Below is a small trained network, with its code and all its weights. Each question gives an input and a class and asks what happens when units are switched off, that is, made to give their printed mean instead of their output.

import numpy as np


def w(rows, s, z=0):
    codes = np.array(rows[::2]) - 128.0
    scale = np.full(codes.shape[1], s)
    scale[-1] = z or s
    return codes * scale


def f(y):
    return np.maximum(y, 0)


def log_softmax(a):
    a = a - a.max(-1, keepdims=True)
    return a - np.log(np.exp(a).sum(-1, keepdims=True))


def net(x, mask):
    res = np.array(x, float).reshape(1, 8) / 4 @ E
    y = f(res @ A[0][:, :-1].T + A[0][:, -1])
    res = res + np.where(mask, y, B[0][:, -1]) @ B[0][:, :-1]
    return log_softmax(res[-1] @ U[:, :-1].T + U[:, -1])


A, B = {}, {}
E = w([
[53,57,217,123,125,39],'x0',
[129,128,128,125,129,129],'x1',
[128,127,128,128,126,127],'x2',
[237,155,222,118,41,124],'x3',
[110,198,85,3,85,43],'x4',
[203,116,86,178,181,15],'x5',
[146,144,182,77,241,141],'x6',
[171,14,96,62,125,154],'x7',
],0.0074)
A[0] = w([
[115,178,110,87,118,94,35],'neuron 0',
[86,119,143,105,101,173,32],'neuron 1',
[123,79,112,103,97,161,88],'neuron 2',
[59,58,194,131,97,72,84],'neuron 3',
[106,94,163,127,145,111,90],'neuron 4',
[178,120,134,140,143,87,82],'neuron 5',
[140,107,145,171,147,146,28],'neuron 6',
[190,118,211,115,84,112,24],'neuron 7',
[136,108,90,156,154,86,93],'neuron 8',
[148,68,126,71,124,163,82],'neuron 9',
[87,159,104,201,46,105,127],'neuron 10',
[166,132,80,153,148,65,64],'neuron 11',
[137,109,138,164,148,158,46],'neuron 12',
[145,141,181,124,214,173,94],'neuron 13',
[158,42,89,85,101,128,86],'neuron 14',
[76,117,103,139,146,148,89],'neuron 15',
[159,152,99,128,132,160,91],'neuron 16',
[171,79,94,133,131,96,133],'neuron 17',
[101,122,101,131,135,126,68],'neuron 18',
[143,141,91,153,103,173,123],'neuron 19',
[74,120,72,126,159,124,39],'neuron 20',
[166,163,70,115,139,195,68],'neuron 21',
[80,133,141,101,110,192,40],'neuron 22',
[143,189,188,71,212,114,105],'neuron 23',
[211,121,206,134,48,99,74],'neuron 24',
[139,139,95,9,118,91,104],'neuron 25',
[41,90,68,146,157,115,73],'neuron 26',
[161,123,115,159,145,90,47],'neuron 27',
[146,72,108,99,113,139,248],'neuron 28',
[144,117,153,208,153,189,94],'neuron 29',
[161,131,114,176,143,79,60],'neuron 30',
[83,240,170,188,138,110,67],'neuron 31',
[100,148,144,114,109,190,91],'neuron 32',
[147,152,108,82,103,82,63],'neuron 33',
[56,130,156,94,82,184,90],'neuron 34',
[88,175,119,93,127,109,140],'neuron 35',
[144,59,162,213,140,163,94],'neuron 36',
[72,98,100,121,185,112,154],'neuron 37',
[98,104,197,133,142,110,106],'neuron 38',
[168,190,109,149,127,166,60],'neuron 39',
[83,118,155,110,107,92,54],'neuron 40',
[99,118,86,133,163,108,80],'neuron 41',
],0.014,0.012)
B[0] = w([
[84,76,134,109,102,108,153],'neuron 0',
[119,166,160,88,151,122,144],'neuron 1',
[116,128,143,160,144,128,158],'neuron 2',
[185,130,61,126,160,81,211],'neuron 3',
[141,112,115,137,139,110,153],'neuron 4',
[121,150,152,102,154,141,153],'neuron 5',
[77,93,125,97,105,126,137],'neuron 6',
[144,120,103,96,126,193,169],'neuron 7',
[128,170,153,100,143,133,168],'neuron 8',
[119,88,145,142,170,134,168],'neuron 9',
[90,161,124,198,141,137,209],'neuron 10',
[127,159,161,86,154,111,170],'neuron 11',
[101,84,126,110,89,117,140],'neuron 12',
[98,162,107,173,107,126,178],'neuron 13',
[108,80,151,171,169,137,185],'neuron 14',
[147,134,130,120,105,159,157],'neuron 15',
[149,98,90,122,147,108,153],'neuron 16',
[126,143,163,130,148,118,182],'neuron 17',
[130,132,125,127,133,151,136],'neuron 18',
[137,145,104,122,141,103,172],'neuron 19',
[153,135,136,103,110,175,158],'neuron 20',
[173,95,78,117,159,81,174],'neuron 21',
[135,161,154,86,158,117,153],'neuron 22',
[96,183,103,187,123,136,198],'neuron 23',
[137,148,108,105,120,195,210],'neuron 24',
[86,86,127,114,87,114,226],'neuron 25',
[152,141,112,95,106,180,195],'neuron 26',
[131,162,156,89,149,119,142],'neuron 27',
[114,176,148,204,125,129,254],'neuron 28',
[95,111,133,87,81,108,188],'neuron 29',
[129,170,159,91,168,114,156],'neuron 30',
[139,5,170,149,175,157,200],'neuron 31',
[144,166,161,99,168,94,163],'neuron 32',
[95,116,124,103,102,128,164],'neuron 33',
[134,166,155,94,159,98,190],'neuron 34',
[118,115,132,140,101,128,195],'neuron 35',
[68,107,120,79,74,96,199],'neuron 36',
[152,132,137,131,102,160,214],'neuron 37',
[161,133,85,140,139,110,175],'neuron 38',
[146,114,107,131,139,131,160],'neuron 39',
[137,120,101,116,118,111,155],'neuron 40',
[135,121,133,114,126,163,162],'neuron 41',
],0.014,0.012)
U = w([
[36,98,126,63,44,52,77],'0',
[187,165,109,79,97,253,86],'1',
[136,219,230,77,192,44,87],'2',
[203,119,2,134,160,13,96],'3',
[66,222,111,243,107,103,121],'4',
[124,23,227,196,193,138,86],'5',
[127,176,147,171,99,91,249],'6',
[128,177,152,179,95,87,242],'7',
],0.0096,0.017)

Each question gives the input, the list of numbers given to net, and the class t.
The units are the neurons (one row each of A and B). Each row of codes is followed by its name. A weight is (code - 128) times the scale printed after its matrix; where a second scale follows, it is the last column's (A, B and U).
mask holds one flag per neuron, in row order. A switched-off neuron (its flag False) gives its mean, the last column of its row in B, instead of its output. The means were averaged over made-up inputs and are rounded, as every weight is.
A unit's drop is (log p(t) with every unit on - log p(t) with that unit switched off) / (log p(t) with every unit on - log p(t) with every unit switched off).
The circuit of an input: a set's keep is (log p(t) with only the set's units on - log p(t) with every unit switched off) / (log p(t) with every unit on - log p(t) with every unit switched off). Starting from the 12 units with the biggest drops (on a tie, the unit counted first), units are removed one at a time, each time the one whose removal leaves the highest keep (on an exact tie, the one counted first), for as long as the keep stays at least 0.8.
units of the circuit, in order: the units of the circuit, biggest drop first
most important unit: the unit with the biggest drop
top k neurons: the k neurons with the biggest drops, biggest first
drop when u is switched off: that unit's drop, to one decimal
input [-1,-8,-7,7,8,6,-6,3], class 0: most important unit => neuron 25
input [-8,-3,-7,-1,-8,-4,-6,-6], class 0: units of the circuit, in order => (neuron 29; neuron 36)
input [2,0,2,3,-1,6,4,-4], class 2: units of the circuit, in order => (neuron 30; neuron 5)
input [6,3,8,-8,6,6,4,2], class 1: top 2 neurons => (neuron 26; neuron 37)
input [-6,4,-1,2,-7,-3,3,6], class 0: units of the circuit, in order => (neuron 36; neuron 29)
input [1,-1,-5,2,6,-7,6,6], class 2: top 3 neurons => (neuron 34; neuron 22; neuron 32)
input [-6,-3,1,1,-8,8,-3,8], class 0: top 2 neurons => (neuron 36; neuron 29)
input [-3,5,1,2,8,7,-7,1], class 0: top 2 neurons => (neuron 25; neuron 33)
input [-6,6,-2,-3,4,-3,5,-7], class 5: top 2 neurons => (neuron 31; neuron 3)
input [2,1,3,1,6,0,5,4], class 0: top 4 neurons => (neuron 25; neuron 10; neuron 33; neuron 13)
input [4,-5,5,-7,-1,3,-2,-8], class 5: top 2 neurons => (neuron 31; neuron 24)
input [6,4,-4,6,4,-4,-2,0], class 1: top 3 neurons => (neuron 24; neuron 7; neuron 21)
input [7,6,2,0,6,0,-3,4], class 3: top 2 neurons => (neuron 3; neuron 36)
input [-7,-7,-5,1,8,-5,4,6], class 0: units of the circuit, in order => (neuron 25)
input [8,5,-7,7,2,-5,0,3], class 3: top 2 neurons => (neuron 3; neuron 38)
input [-7,2,0,1,-2,3,2,8], class 5: top 3 neurons => (neuron 14; neuron 3; neuron 9)
input [4,8,-2,-3,-6,-8,7,8], class 2: top 2 neurons => (neuron 34; neuron 22)
input [0,1,-3,-2,5,1,0,8], class 5: drop when neuron 14 is switched off => 0.2
input [-7,7,-2,3,2,4,6,0], class 3: drop when neuron 21 is switched off => 1.3
input [-6,8,8,6,4,-8,-7,-5], class 2: drop when neuron 15 is switched off => 0.0
input [-3,4,-7,4,1,7,6,-7], class 2: units of the circuit, in order => (neuron 30)
